The rows lie along a hidden order. The number after each row says roughly how far along it the row is, from 0 to 10. A new part has a new order.
[-15   5   1   8   9 -24  -1 -10   2   9   4  -9   6  -6   9 -11   1   3
  -4  -9   2   3   1  13  -2  -5 -21   1   0   6   5  77  15 -20  -3 -42
 -11   3   9  17  10]  2
[ 21  -2   1 -15 -11  32   9   9   4  -5  -2   9   2  13   4  15  -4  -1
   2   1   7  -4   0 -20   3   0  14   0   4  -3   8 -60  -9  24   1  51
 -13  -5 -11 -30  -4]  10
[ 31   4   1   1  -8  44  -5   6  19  -6 -13   0  -4  12  11   7  -7 -14
  -1  -3   6   5  -2  -6   8   0   1   5   3  17  25 -53   9  27  -4  21
  -9 -10   5  -8   4]  10
[-19   8  -1   9   3  -7  -2 -12  12  15   3  -6   6  -3   5  -4   2   0
  -3 -17   5   2  -1  14   1  -6 -37   1  -1  15  -3  57   8  -7  -2 -30
  -6  -2  15  14  13]  4
[ 36  -1   1  -8  -4  25   8  12  -3  -6  -7   5   5  10  10   5  -8  -9
  -1   0   0   7  -1 -21  -2  -1  14   5   0  -5  34 -71  17  16  -7  35
 -10  -9  -7  -9   6]  9
[ 45  -3   3 -15 -11  35   7   8   7 -10  -5   7  -3  13  16  11  -9  -5
   1  -8   9  -1  -1 -24   6  -3  18   3   9   5  19 -44 -14  26   2  60
 -33  -2  -9 -34 -14]  10
[ 23   2   1   3  -3  31  -6   9   3  -8 -15   1  -4   3   2  -3  -7 -16
  -2   5  -8  11  -4  -5   1   3   4   7  -3   5  48 -52  23  24 -10   8
  11  -9   4   5   8]  7
[-24   0   0   7  20 -63  -6  -6  -9   0   5  -8  -1 -12  -4 -17   4   4
  -2   1  -9   2   1  17  -6   1  -2  -1  -2  -3  -9  66   8 -32   0 -51
   7   9   4  22   0]  0
[ 23   0   3   1   3  12  -4   8 -10 -10 -11  -1  -2  -6   6 -16  -8 -12
  -3  14 -19  16  -3  -1  -8   7   4   7  -6  -6  49 -20  36   3 -11  -2
  31  -3   1  18   6]  3

Next part:
[ 18  -6 -13  -3  -2  26  -6   8 -18   5  -4 -11   1 -23  -6   0  -2  17
  -6  -5 -12   9   3   1   0 -10   3  -1   3]  5
[ 17  -4  -1   2  63  16 -19   8 -18  30  -5  -5  -4 -26 -15   7  -6  10
  -3  -9  -6 -13  -2  -1   3  -7   3   5   7]  3
[-28   4 -25   6   7  14   1   6  11  14   2  -3  24 -19  12  -9  -1  27
   0   1  -8  18   5   1   2 -17   0  -2  -1]  8
[ 24  -7 -31  -1  29  33 -15  11 -11  -6   3 -10  12  -9  -4 -15  -6  34
  -5  -6 -10  18  -1  -1   3 -25   6 -12   5]  6
[ 16  -6   1   6  72   0 -31   6  -2  18   5   0   7  -6 -21  -2  -5  34
   0 -14  -3 -34  -6  -4  -5   2   3  -3  12]  0
[-15   5  -5  13  34  -8 -11   4   9  32   0   5  10 -18   2   6  -4   7
   3  -5  -1 -19  -2  -2  -1  11   0   9   7]  4
[-38   6   1   6 -23   8  25   2   7  23  -6  -1   6 -37  18   8   3  -7
   2  10   2  25   7   5   9 -10  -5   6  -5]  10
[-19   7  -9  16  19  -7  -6   2  15  37   0   5  20 -14   9  12  -2   3
   3  -3  -3 -19  -2  -3  -1   0  -2  13   6]  6
[ 14  -5  -2   5  80   6 -25   7 -10  22   2  -3  13 -14 -19  -1   0  30
   0 -14  -7 -30  -2  -3  -8   4   2   1  12]  1
[  9  -4   8  -3 -11  20  19   2 -24  -1 -10 -10  -9 -33   4  11   5  -5
  -4   2  -2  24   8   6   5 -10   0   3  -7]  10
[-42   9  11  10 -52 -12  19  -6  26   4  -1   3   8  -3  21  13   3 -17
   6   8   5   6   3   0   7  -8  -4   3  -9]  10
[-27   7  -6  12  28   0  -3   4   5  37  -1   3  20 -32   5  10   2  12
   2  -4  -5 -13   4  -1  -6   3  -2  12   5]  5
[ -4  -1  -8  11  62  11 -13   3  -9  32  -1  -4  19 -27  -5   8   4  18
   0 -10  -7 -23   3  -1  -9   4   1   7  11]  3
[ -4   1   3  10  53 -14 -23   4   7  20   2   2   9  -8 -11  -1   2  16
   3  -9  -1 -28  -6  -5  -6  10  -2   6  13]  0
[  4  -2   9   7  48  -3  -5   1  -9  19  -2  -3   8 -19  -9   9  -1   9
   1  -8  -7 -28   0  -2  -7   6   0   8   8]  3
